(in the rows, 128 means zero)
Rows near named flat spaces through zero
j458j913: [141  55  94 174 175 108 116 134 173  69 178 162 163 155 115  87 110  44
 184 190 221  77 151  74 101]
j575j47: [ 73 151 167 150 130 105  89 146 108 149  81 180 108 155 168 168 150  82
 140 145 144 149 117 185  72]
j575j47: [148 140 102 127  79 104 145 134 117 101  70 138 130 104 129  82 109 125
 115 140 119 120 127  92 125]
j458j913: [114 154 148 134 135 106 109 153 121 103 128 110 110 135 122 143 136 161
 120 105 136 148 105 159  98]
j40j802: [103 148 136 131  99 126 141  97 119 147  99 150 106 130 130 124 137 104
 150 145 129 117 135 131 113]
j575j47: [109 130 144 130 155 129 101 132 132 134 120 137 144 149 156 148 136 128
 126 132 101 132 126 178 153]
j458j913: [106 154 123 115 141  85 134 127 107 139 122 114 135 159 106 177 117 152
 172 162 114 139 107 159  91]
j575j47: [154 151  68 132  95 107 132 139  75 111 141 105 199 136 118 193 114 202
 144 168  65 133 101 139 154]
j40j802: [115 121 198  99 185 154  88 154 127 117 110 106 172 179 132 115 106 146
 114 121 169 155 140 157 133]
j575j47: [159 145 109 131 129 132 117 140  99  74 154  82 205 160 114 147 111 214
 129 137  96 120 113 155 191]
j575j47: [139  86  86 144 129 144  96 130 149 103 167 151 148  84 151 125 135 110
 131 156 148 132 135  93 125]
j575j47: [118 146 134 106 153 110 116 130 102 110 120  93 195 182 109 160 101 186
 159 169 106 134 118 167 141]
j666j465: [126 120 138  75 167 122 153 102 171 170 124 122  69 106 112  97 114  95
 157 123 159 145 134 111 101]
j902j840: [104 146 115 147  90 138  77 116 106  79 129 142 159 109 152 145 144 161
 144 168 137 141 121 142 116]
j902j840: [149 143 132 126 130 120 138 149 122 116 133 104 119 132 117 126 125 156
 109  94 122 133 113 137 138]
j40j802: [121  87 128 136 146 138  89 154 152  99 142 117 154 102 141 116 131 147
  78 117 111 139 137 112 132]
j902j840: [149 124 129 130 149 130 137 141 147 122 174 111  89 115 113 125 136 132
 122  86 156 134 117 122 120]
j666j465: [110  51 119  89 196 143 106 117 185 162 145 127 156 103 139 118 111 101
 122 161 108 142 159  99 133]
j902j840: [153 122 128 141 156 129 149 141 130 150 165 131 118 156 122 149 131 103
 137 106 140 114 123 140 144]
j902j840: [140 114 116 149 143 112 112 189 134 123 174  95 110  95 130 174 151 179
  52  57  71 156  99 140 124]
j571j342: [153 128 133 153 111 152 137 133 136 130 127 149 104 119 154 101 146 100
  93  83 122 108 134 132 175]
j571j342: [127 146 153 136  74 175 135 106 119 123 110 119 113 103 136  91 149 154
  76  82 105 116 144 117 169]
j40j802: [157 110  85 130 158 111 167 116 167 167 162 133  94 115 136 138 137  99
 131 105  64  99 121 145 187]
j575j47: [107 128 152 130 124 135 108 124 133 105 107 129 134 131 133 102 129 131
 119 132 143 128 138 129 120]
j458j913: [163 101  93 102 126 201 108  95 169 113 198  93 133  42 150 105 147 193
  84  90  80 141 138 110 222]
j571j342: [149 127 106 169  69 134 171 124 129 159 116 163  73  90 146 110 158  81
  79  78  85  94 134 100 155]
j571j342: [109 143 146 119 119 152 122 103  90 122 131 104 194 174 107 154 116 175
 154 168 124 122 140 140 143]
j666j465: [104 136 133 116 119 144 127 105 114 179 116 143 130 126 148 166 141 125
 131 140  85 137 133 152 141]
j571j342: [155  66 122 132 173 143 123 167 171 182 164 177  71  84 159 126 139  27
 104  94 186 155 136  84  89]
j571j342: [ 94 102 157  92 191 124 117 124 161 173 133 128 107 133 125 140 122  99
 145 138 146 154 137 136  87]
j902j840: [122 103 105 123 125 120 141 114 160 137 140 125  96  83 119 111 133 117
 118 123 111 124 135  92 111]
j666j465: [143 115 129 132 146 117 142 154 141 166 136 154  77 115 137 135 135  72
 120  99 155 141 121 117  95]
j666j465: [117 105 131 164 113 173  96 114 134 125 149 175 132 113 168 125 158  82
 125 136 158 117 148 122 139]
j666j465: [160 131 113 132 110 161 128 113 144 116 159 149  86  83 145  98 144 104
 137 107 181 131 127 107 139]
j571j342: [114 105 151 119 157 144 128 119 159 164 135 146  90 119 138 115 137  79
 125 113 153 132 143 122 113]
j666j465: [119 140 116 114 112 161 118  94 114 155 135 129 153 116 153 163 142 159
 131 143  70 134 131 158 180]
j458j913: [144 112 119 125 129 136 131 131 140 120 138 127 124 110 125 106 123 120
 121 122 147 128 133 100 127]
j575j47: [124 142 124 130 110  94 159 137 118 179  93 167  69 119 132 141 132  65
 142 126 143 137 118 117  70]
j458j913: [135 126 116 193 101  69 171 168 119 115 122 141  91 149  98 125 137  87
 106  98 128  85 117 101  81]
j458j913: [ 95 156 156 152 128 128  92 132 117 109 127 133 126 149 150 155 155 148
 124 117 116 131 115 190 133]
j571j342: [ 71  99 165 120 170 117  87 133 163 126 108 125 129 129 138 118 132 123
 106 134 114 141 142 145  99]
j666j465: [143 101 157 129 157 156  93 150 148  73 155 129 133 128 122  76 115 107
 135 125 252 144 140  89  90]
j40j802: [126 110 160 123 164 135 117 147 138 128 124 128 137 155 126 113 117 107
 122 122 166 133 138 127 117]
j40j802: [ 87 121 188 116 159 126 125 117 131 149  93 154 119 180 113 105 111  58
 175 164 224 128 153 118  56]
j666j465: [135 151 145 162 140 108 135 160 110 134 137 138 110 172 133 162 143 113
 126  95 130 118 107 174 130]
j666j465: [119 106 107 165 108 126 139 109 154 140 130 173  89 101 149 108 153  61
 124 127 121  94 142 109 129]
j571j342: [123 157 133 113 131 106 128 126 128 109 104 102 128 136 124 122 122 172
 125 119  89 129 113 165 150]
j458j913: [116 151 148 119 116 141 109 122 119 134 104 146 113 120 152 127 136 121
 133 128 147 148 125 148 120]
j902j840: [169 142 116 123 136 124 126 136 148  79 122 118 124 120 140  78 118 143
 123 105 132 119 116 144 183]
j902j840: [ 98 101 101 131 110 129 141  86 146 162 123 145 126 100 132 131 139 104
 131 159  75 106 150 103 132]
j40j802: [140  83 161 139 167 140  89 205 127 114 118 118 183 150 146 126 115 135
  47  94 121 148 137 123 139]
j902j840: [122 176 158 129 108 146  88 144  93  80 120  98 154 140 138 142 138 210
 105 105 122 153 108 178 149]
j571j342: [149  98 107 173 163 107 133 137 164 125 155 191  94 145 153 111 138  17
 169 138 188  90 129 130 126]
j40j802: [119 133 117 104 140 136 105 108 139 109 148 100 146 110 129 137 128 182
 138 142 102 143 122 148 150]
j902j840: [145 118 105 125 130 117 134 127 154 109 130 126 110  99 129  96 125 124
 122 120 124 122 125 112 139]
j40j802: [153 139  85 135 113 130 127 127 118  96 193  97 134 100 109 161 137 189
 140 124 122 136 105 122 133]
j902j840: [143 120 144 125 162 129 115 158 134 130 119 131 142 150 148 125 121 118
 108 109 124 134 125 154 157]
j571j342: [133 118 118 133 134 122  84 170 101  80 133 108 207 143 130 155 111 184
 113 155 121 150 118 131 125]
j575j47: [133 175 124 142  83 115 150 137  78 138 115 115 130 144 119 172 137 172
 115 109  80 128 106 155 138]
j40j802: [167 174  93 107 125 121 141 136  80 126 171  84 164 147 107 201 116 215
 161 134  99 151  88 166 157]
j458j913: [127 107 106 198 106 112 127 143 128  86 170 152 119 130 115 130 149  91
 136 133 175  93 127  94  85]
j40j802: [112 129 172 106 165 139 107 136 121 129 118 117 155 169 122 130 112 133
 141 140 167 146 135 146 113]
j458j913: [116 120 158 139 101 166 114 128  95 136 114 158 154 146 131 126 126  93
 135 154 200 135 152  92  88]
j666j465: [142 168 168  92 145 121 132 162  94 136 116  98 118 157 103 147 107 160
 137 105 182 175 105 144  84]
j458j913: [161 106 123 162  82 167 138 116 162 135  86 213  68  76 192  34 151   9
  92  95 165  95 158  86 169]
j575j47: [165 154  91 130 102  91 146 151  97 108  93 130 154 138 129 131 106 143
 135 144 103 124 106 133 146]
[113 155 112 146  92 138 119 103 115 134 142 144 107 104 150 161 161 141
 136 127  99 128 116 157 139] : j458j913
[143 131 158 112 169 120 128 138 152 103  98 119 133 165 130  73 105 116
 129 115 150 115 133 151 163] : j575j47
[129 162 134 107 122 149 135  99 117 156 134 125 110 126 138 149 139 145
 149 120 115 138 120 164 157] : j666j465
[193 144  74 182  94  89 134 185 103  23 156  88 174 136 107 121 120 205
  91  98  95  97  92 124 175] : j666j465
[141 117 131 139 128 120 114 145 141  85 115 150 120 123 131  78 116  89
 139 138 205 127 132  96  94] : j575j47
[148 133 103 140  96 143 131 120 143 119 146 136  84  70 146 110 152 130
 103  92 116 129 121 115 147] : j458j913
[102 134 151 126 129 148 113 111 128 137 124 125 134 135 140 137 141 142
 120 124 105 128 136 155 147] : j40j802
[122 159 148 130 121 144 132 106 120 143 131 141  98 140 137 136 145 117
 151 116 148 126 124 160 137] : j666j465
[129 117 157 114 160 127 128 147 126 151 105 141 137 161 131 123 109  91
 133 133 162 138 137 129 112] : j902j840
[147 115 109 143  79 153 170 104 120 176 101 169 116 110 144 106 134  68
 111 126 105  96 154  86 159] : j458j913
[122 140  78 165  86 127 137  92 124 134 167 148 108  97 142 168 166 131
 146 137  77 102 117 142 152] : j458j913
[115 142 146 127 122 119 126 142 102 131 107 121 144 152 120 147 122 144
 124 132 125 138 124 138 108] : j666j465
[165 129 102 129 116 131 153 131 125 144 149 143 100 108 126 129 128 100
 141 118 158 130 120 101 120] : j571j342
[130 171 144  81 108 140 143 105 107 150 107 110 103 116 114 128 119 158
 150 125 149 160 119 130 110] : j666j465
[103 115 138 128 131 134 125 104 145 130 134 140 108 121 120 111 133  98
 151 146 169 123 143 106  91] : j571j342
[132 116 135 115 143 131 133 133 159 153 128 138  72  92 139 107 137  97
 108  93 140 144 128 116 113] : j571j342
[140 103 110 147 154 113  83 169 126  73 150 136 181 141 137 138 113 128
 143 165 174 140 119 123 106] : j571j342
[117 129 143 118 128 132 143 126 126 156 117 109 125 132 120 135 130 147
  99 105  81 127 133 134 143] : j902j840
[119 125 156 108 164 163 104 119 132 153 149 132 135 141 146 148 133 123
 143 129 153 150 134 157 140] : j666j465
[152 141 124 161  92 145 129 142 114  99 147 129 115 114 132 119 147 139
 100  90 141 119 120 119 142] : j575j47
[149 127  93 122 125 121 145 117 153 130 145 115 101  88 133 120 137 145
 112 102  75 120 118 131 169] : j458j913
[127 131 138 134 156 136 137 130 134 181 157 138  96 139 145 173 152 108
 123  93  99 130 119 171 150] : j575j47
[148 106 104 137 144 118 163 122 150 151 169 139  92 122 108 128 129  80
 155 125 160 110 130  96 107] : j902j840
[123 130 110 116  76 131 146 107 112 109 116 101 143  98  91 107 115 169
 123 149 123 127 139  67 100] : j575j47
[122 138 119 149 108 119 132 137  90 140 133 137 152 151 123 177 132 132
 139 148 118 125 121 134 110] : j902j840
[114 159 156 141  91 176 105 110  93 135 127 156 128 132 155 147 152 123
 139 130 166 140 132 148 128] : j666j465
[103 142 135 103 135 109 108 141 100 119 106  83 190 151 113 168 110 211
 115 151  65 152 118 157 129] : j571j342
[ 88  94 104 132 109 121 137 106 139 178 107 136 140  98 138 152 141 124
  90 145  18 114 149 113 140] : j902j840
[131 147  97 140  67 144 124 105 100 106 120 124 162 104 137 135 137 175
 117 145  78 118 128 124 166] : j666j465

Rows near named flat spaces through zero
j625-j627: [161 139 116 134 137  95  62 149 157  81 139 164 173 118 134 176 117 148
 105  62 124 128 120 138 156]
j130-j869: [137 116 102 118 123 145 125 112 138 174 136  94  81 105 123  71 165 133
 124 144 134  62 155  71 107]
j625-j627: [148 151 108 166 109 145 128  84 110 111  83 152  88 154 120 144 123 124
 126 100  91 111  96 148  93]
j522-j400: [151 124 137 123 108 151 137  95 134 149 115  94  64 124 128 120 133 160
 137 154 108 122  89 144 105]
j625-j627: [111 118 134  95 160 121 132 176 164 153 154 101 137 124 128  76 159 149
 147 171 157  97 176  67 141]
j130-j869: [147 127 105 126 127 123  96 126 117 140 138 125 148 121 117 154 126 114
 119  83 128 112 127 132 119]
j904-j759: [129 112 119  87 159  83  90 182 132 145 152 130 194 109 111 151 111 113
 150  69 156  90 139 121 155]
j659-j216: [111 136 124 145 143 120  86 123 121 132 148 125 131 111  93 141 150 132
 131 114 157 147 140 109 107]
j625-j627: [150 104 155 140 110 100 118 174 140  84  87 119 155 132 144 125  93 127
 144 187 163 115 118 117 177]
j625-j627: [105 107 136 136 116 112 132 106 107 136 138 121  95  73 115 102 137 118
 124 115 141 135 121 128 142]
j659-j216: [141 145 120 146 129 136  99 116 106 128 128 123 140 148 105 179 127 124
 129 101 121 160 110 157  94]
j659-j216: [110 113 154 105 115 143 173 108 124 147 135 115 101 115 143 116 114 133
 133 162 123 152 107 155 135]
j659-j216: [197 138  85 111 116 167 131 127 127 170  75 100 121 200 132 143 111 119
 152 132  92  27 111 123  74]
j405-j791: [112 141 110 100 141 175 135 107 124 182 136 129 144 165 118 147 118 111
 144 155 147 101 148 105  71]
j904-j759: [182  94 145  95 100 105 130 155 191  99 109 120 107  97 184  92 102 175
 118 156 116  68  99 122 202]
j522-j400: [114 143 111 151 121 155 147  88  61 158 152 110 129 140 106 161 149  85
 106  85  98 199 128 179  79]
j904-j759: [ 91 100 173 100 142  70 136 190 139  80 184 154 218  80 162 144 101 118
 103 113 156 214 145 163 230]
j625-j627: [139 119 155 136 109 145 165 111 154 131 116  78  28 113 141  58 169 185
 131 197 101 137 110 119 129]
j659-j216: [120 120 140 130 110 134 147  99 130 123 135 132  95 102 143 114 128 137
 111 135 118 148 114 143 140]
j625-j627: [126 111 127 101 161 118 124 202 136 172 132  67 158 149 106  86 154 122
 174 184 172  76 179  61 123]
j625-j627: [ 89 125 124 130 124 146 156  98  81 160 132 132 131 127 111 133 118  81
 133 129 142 143 135 137 101]
j659-j216: [140 135  75 147 119 138 116  99  68 162 117 130 140 138 100 152 129  64
 120  54 113  90 133 136  83]
j904-j759: [132 142 133 164 126 137 118 118 115 121 134  98  99 133 110 127 168 145
 120 139 115 181 127 135 103]
j130-j869: [152 108 141  92 135 106 108 161 143 148 141  89 132 110 122 135 123 153
 150 121 133 115 106 140 146]
j130-j869: [ 77 113 143 137 128 123 170 132 111 125 158 127 134  97 140  79 151 100
 106 158 147 173 173 109 158]
j659-j216: [153 145 100 135 137 131  96 126  98 151 136 109 144 149  97 174 141 116
 130  65 105 135 118 156  86]
j130-j869: [ 97 153 152 108 152 133 144 106 166 115 128 177  95 135 128 136 118 179
 149 120 110 142 100 146 122]
j130-j869: [131 103 120 130 111 119 128 114 108 150 162  90 101  71 128  96 160 118
  99 104 122 141 136 129 143]
j522-j400: [ 82 129 127 130 147 113 118 110 121 141 141 152 109  92  96 110 141 124
 142 101 154 117 139 103 119]
j659-j216: [111 126 112 141  94 171 195  68  76 155  94 141  99 148 139 116 104  69
 121 143 108 112 120 147  96]
j405-j791: [139 112 124 157 117 124 125 148  93 143  87  79 115 141  98 102 138 100
 160 173 156  93 135  97 109]
j522-j400: [135 123 145 149 110 113 102 122 153  76 110 162 129 108 145 138 102 145
 115 148 150 132 112 122 162]
j130-j869: [145 114 131 127 125 118 124 156 137 128 133  94 129 120 135 104 146 136
 125 149 132 123 141 112 146]
j659-j216: [107 123 128 133 148  98  98 163 118 116 131 145 186 123 108 144 115 100
 142 118 176 123 153 104 143]
j522-j400: [ 76 161 144 113 157 142 165 102 112 135 151 170 133 153 115 169 120 131
 140  87  97 200 109 188 100]
j522-j400: [ 49 139 122 153 131 143 186  60  59 159 153 149  81  98  97 103 160  81
 116  79 107 187 138 155  92]
j405-j791: [105 121 132  94 139 154 151 126 130 177 172  97 131 123 132 112 148 128
 124 160 139 147 157 115 113]
j130-j869: [141 130 121 137 102 166 163  93 142 133  82 131  71 150 149  88 123 136
 131 188 115  73 122 100 107]
j522-j400: [145  97 119 128 110 113  80 126 134 139 143 103 124  71 123 113 132 126
 113 135 171  94 137  89 146]
j405-j791: [100 123 126 104 166 116 126 187 138 148 159 115 186 138 121 105 148 113
 142 152 168 117 192  75 138]
j405-j791: [138 123  90 140 105 169 142  94 101 169 113 109 112 141 130 102 138  85
 114 155 133  74 157  88  87]
j405-j791: [101 136 120 110 137 163 140  96 119 173 151 127 120 133 117 133 135 120
 130 138 137 132 141 119  87]
j659-j216: [194 161  75 165 110 161  86 104 105 127  72 134 140 201 112 189 111 104
 128  96 100  75 108 136  59]
j904-j759: [140 179  99 113 187 133 106 153 125 159 193 104 152 172  95 173 197 158
 122  22  57 192 145 171  73]
j405-j791: [154 137 125 118 123 129 136 144 134 103 107 155 173 169 154 169  88 119
 124 113 104 125 111 163 142]
j625-j627: [114 126 127  99 148 128 121 153 125 151 167 120 183 133 126 152 126 114
 126 120 146 150 153 130 128]
j130-j869: [130 130  99 139 119 145 120  77 129 159 151 113  57  86 118  83 181 142
 101  98 108 102 140  99 100]
j904-j759: [177 123 118 123 131 139 123 177 135 152 147  43 137 156 135 106 178 143
 119 162 109 136 158 113 119]
j522-j400: [176 143 129 109 120 170 173 138 143 142 119  85 115 195 162 133 137 155
 124 164  63 146 113 167 107]
j405-j791: [125 122 131 186 104 119 122 114  89 103  67 129 103 130 102 118 115  97
 148 158 155 112 113 114 118]
j904-j759: [148 131 106 117 139 119  74 138 152 131 117 147 151 131 116 149 111 134
 142 108 155  60 131  92 119]
j904-j759: [ 75 158 111 149 135 174 157  62  81 162 153 147 110 142 103 141 152  94
 112 111 117 181 148 140  61]
j904-j759: [ 61 141 116 142 121 168 158  50  86 152 134 181 117 121 115 136 112  76
 116 129 150 143 143 122  84]
j405-j791: [ 90 144 120 138 137 150 126  83 105 154 129 148 107 129  95 140 130 114
 142 121 145 130 128 120  78]
j130-j869: [140 118 146  98 144 112 122 172 161 132 131 103 135 131 132 115 129 161
 153 155 138 111 127 115 149]
j405-j791: [135 129 126 112 136 146 119 148 141 144 108 122 159 168 126 142 104 123
 156 181 162  88 140  96 109]
j405-j791: [163 110 125 124 142  90  78 183 173 123 130  85 112  98 119  78 167 172
 142 141 150  69 148  64 156]
j522-j400: [103 117 142 103 135 110 104 124 134 126 164 156 162  87 127 162 101 127
 121 100 159 154 121 143 153]
j522-j400: [113 150 126  82 182 127 103 147 139 181 142 120 133 155  76 161 133 158
 191  92 133 102 115 129  76]
j625-j627: [ 65 134 130 170 102 164 160  51  41 139 114 164 137 133 103 171  90  45
 122 139 159 190 119 163  82]
j625-j627: [119 134 111 142 152 108  93 146 148 127 121 135 115 116 101  89 160 139
 145 121 155  70 161  59 121]
j522-j400: [150 125 118 168 109 119 103 140 138  83 110 136 143 125 145 114 134 120
  99 150 143 117 152  93 152]
j130-j869: [111 112 145 129 119 126 157 141 109 126 123 118 146 129 137 118 114 102
 132 165 145 148 136 132 146]
j904-j759: [116 120 142 113 113 129 183 121 133 109  74 179 127 149 159 118  65 108
 150 154 124  79 103 139 155]
j904-j759: [113 121 147 148 126 121 147 152 101 117 118 108 147 141 122 123 128 105
 138 166 144 167 138 134 137]
j659-j216: [114 149 138 112 147 164 159 106 101 186 166  72  87 152  99 143 171 151
 143 121  83 206 110 182  65]
[117 152 110 197 122 120  82 101 107  75 116 177 145 125 109 156 134 104
  99  97 146 157 143 114 116] : j659-j216
[133 125 122 145  80 175 173  48  84 152 118 115  71 123 140 132 121 103
 100 134  91 157  94 176  95] : j405-j791
[153 125 123 103 157 108  75 182 146 148 180  78 170 120 112 147 163 154
 127 103 138 146 150 120 131] : j625-j627
[133 146 133 149 130 121 113 114 127 102 133 140 113 126 120 152 139 150
 118  91 101 173 104 163 123] : j130-j869
[120 129 130 184 103 111 121 114  85  73  97 167 158 127 127 161  97  80
 109 111 140 166 117 155 145] : j522-j400
[121 134  88 152 111 149 126  67  57 170 132 126 112 118  95 152 136  70
 112  58 111 129 120 154  73] : j659-j216
[122 145 122 110 141 151  95 102 113 160 195 116 159 124 111 200 138 133
 104  81 122 208 123 174  90] : j522-j400
[113 141 111 133 144 130 129 143 107 127 165 138 188 143 131 150 143  94
  99  94 123 173 169 135 126] : j522-j400
[127 113 137 102 130 116 135 140 134 142 121 124 126 118 128 122 109 131
 151 131 137  99 114 130 142] : j522-j400
[168 146 106 149 129 131  89 122 149 119 124 115  96 133 120 126 164 163
 115 102 101 110 124 115 106] : j130-j869
[154 138 113  98 153 130 134 161 137 164 146  86 128 156 121 122 161 148
 142  99  87 114 134 137 108] : j659-j216
[173 139 106 123 156  90  53 178 186 100 106 147 147 136 117 130 132 170
 150  92 139  36 134  74 141] : j405-j791
[106 139 140 138 134 135 145 125 107 124 133 131 139 145 120 146 127 117
 131 133 125 178 127 152 116] : j659-j216
[144 122 129 153 100 141 141  97 112 131  94 106  69 125 123 107 133 131
 133 151 114 115 101 133 112] : j522-j400
[ 93 135 145 107 158 134 146 139 161 145 136 128 103 133 120  87 149 161
 157 172 144 113 149  87 120] : j130-j869
[118 150 101 106 159 148 138 135 109 175 175 110 158 157 114 145 164 112
 120  81  99 154 161 141  87] : j904-j759
[126 115 154 125 140 111 136 204 117 112 108 105 208 173 129 146  98  99
 161 193 171 146 148 123 153] : j130-j869
[140 140 132 145 120 122 143 131 127  88 125 148 139 142 151 143 125 130
 103 105  90 171 118 167 148] : j659-j216
[135 110 155  87 150 103 114 191 190 120 132 114 147 123 143 101 121 174
 157 183 163  91 140  86 172] : j659-j216
[100 145 120  82 174 145 123 147 138 179 165 126 168 158 106 150 135 130
 155 122 146 122 158 111  90] : j405-j791
[211 120 100 114 115 118  78 158 161 124 111 103 143 138 146 143 120 150
 120 107 112  57 115 117 140] : j130-j869
[108 139 140 154 120 123 109 106 145  71 124 194 147 115 144 153 101 131
 102 131 150 158 127 127 152] : j625-j627
[109 111 142 120 127 129 156 164 131 120 139 122 177 135 156 106 120 102
 117 191 161 144 172 102 162] : j405-j791
[125 127 117 117 157  94  70 162 127 134 146 135 179 115  95 161 124 120
 146  77 162 110 138 114 130] : j904-j759
[ 78 117 136 101 142 162 173 135  99 190 167  87 154 140 121 108 143  90
 137 193 163 161 178 107 102] : j405-j791
[105 137 107 165 145 102 112 148  84 116 106 151 169 143  91 136 130  73
 145  89 151 113 155 108 117] : j522-j400
